Each row has a name. Each piece below is followed by the name of the row it came from, unless a question asks for something else. Each question is about the rows just above it. Some pieces are copies with a little noise. Places in a row count from 1.

[ -9.6  -0.8 -15.5 -12.3 -35.6  -7.2  28.2  26.6  -6.9  21.0 -47.4  20.1
  19.6  11.0 -23.3  24.8] -> Moze
[ -9.6  -0.8 -15.5 -12.3 -35.6  -7.2  28.2  26.6  -6.9 -57.9 -34.5  82.3
  28.7 -26.8 -45.7 -20.6] -> fesa
[-11.4 -12.5  42.3  -6.5 -22.2   6.1  49.4  34.9  19.2  69.7  11.0   9.8
   9.6  29.1  36.1   3.4] -> pup
Move every entry of [82.3] by -1 step of 0.1. | [82.2]
q: [-11.5 -12.5  42.3  -6.6 -22.2   6.1  49.5  34.9  19.2  69.7  11.1   9.8
   9.6  29.1  36.1   3.4] | pup
Where does [ -6.9 -57.9 -34.5] start? Give its row and place. | fesa, 9

[ 29.9  53.0  14.5 -17.2  34.8  -4.7 -48.0  16.5 -12.9 -30.5 -46.9 -28.2
  93.2 -69.6 -20.0 -19.2  28.5  37.7  -3.9 -25.9  51.8 -38.1  22.5 -24.6
 -16.9   5.5   8.1 -28.9  -2.7  34.6] -> mebur
[ 29.9  53.0  62.3 -17.2  34.8  -4.7 -48.0 -11.7 -12.9 -30.5 -46.9 -28.2
  93.2 -69.6 -20.0 -19.2  28.5  37.7  -3.9 -25.9  51.8 -38.1  22.5 -24.6
 -16.9   5.5   3.8 -28.9  -2.7  34.6] -> larov
[ -5.6 -19.7 -43.7  36.3   7.7  -4.6   9.7  12.6 -64.7 -39.4  20.8 -13.7
 -14.8 -14.4  -6.2  -9.9  72.8   6.8   6.3 -33.3 -37.8  28.0 -27.0  -7.3
  -8.2 -20.5  12.0   0.1 -26.4 -11.8] -> Pured
The row with [ 29.9  53.0  62.3 -17.2  34.8  -4.7 -48.0 -11.7 -12.9 -30.5 -46.9 -28.2
  93.2 -69.6 -20.0 -19.2  28.5  37.7  -3.9 -25.9  51.8 -38.1  22.5 -24.6
 -16.9   5.5   3.8 -28.9  -2.7  34.6] is | larov
q: [ -5.5 -19.7 -43.7  36.4   7.7  -4.6   9.7  12.6 -64.7 -39.4  20.9 -13.6
 -14.8 -14.4  -6.2  -9.9  72.8   6.7   6.3 -33.2 -37.8  28.0 -26.9  -7.3
  -8.2 -20.5  11.9   0.1 -26.3 -11.8] | Pured
q: [ 29.9  53.0  62.3 -17.2  34.8  -4.7 -48.0 -11.8 -12.9 -30.5 -46.9 -28.2
  93.2 -69.6 -20.0 -19.2  28.5  37.7  -3.9 -25.9  51.8 -38.1  22.6 -24.7
 -16.9   5.5   3.7 -28.8  -2.7  34.7] | larov

[-59.4 -59.5  42.6 -25.2] -> Komuk
[-69.9  12.1 -50.0 -34.1] -> kug
[-69.9 -50.0  12.1  26.5] -> rapud
[-0.4 -4.2  2.4 -1.5] -> vus
[-59.5  42.6 -59.4 -22.6] -> Nitu
[-56.2  42.7 -58.2 -21.5] -> bis
[-35.4   0.5 -22.5 -18.7] -> rilu
[  1.4 -16.0   8.7  -2.3] -> nutez
[-71.7  11.3 -51.7 -36.4] -> Bupen
q: [-59.5  42.6 -59.4 -22.7] | Nitu
[-71.7] with +1 step of 0.1 on every entry: | [-71.6]
Row and place where [-69.9  12.1 -50.0] starts: | kug, 1
Where does [-0.4 -4.2  2.4] start? Give its row and place. | vus, 1
[-59.5  42.6 -59.4] begins in row and place | Nitu, 1
q: [-35.3   0.5 -22.5 -18.8] | rilu

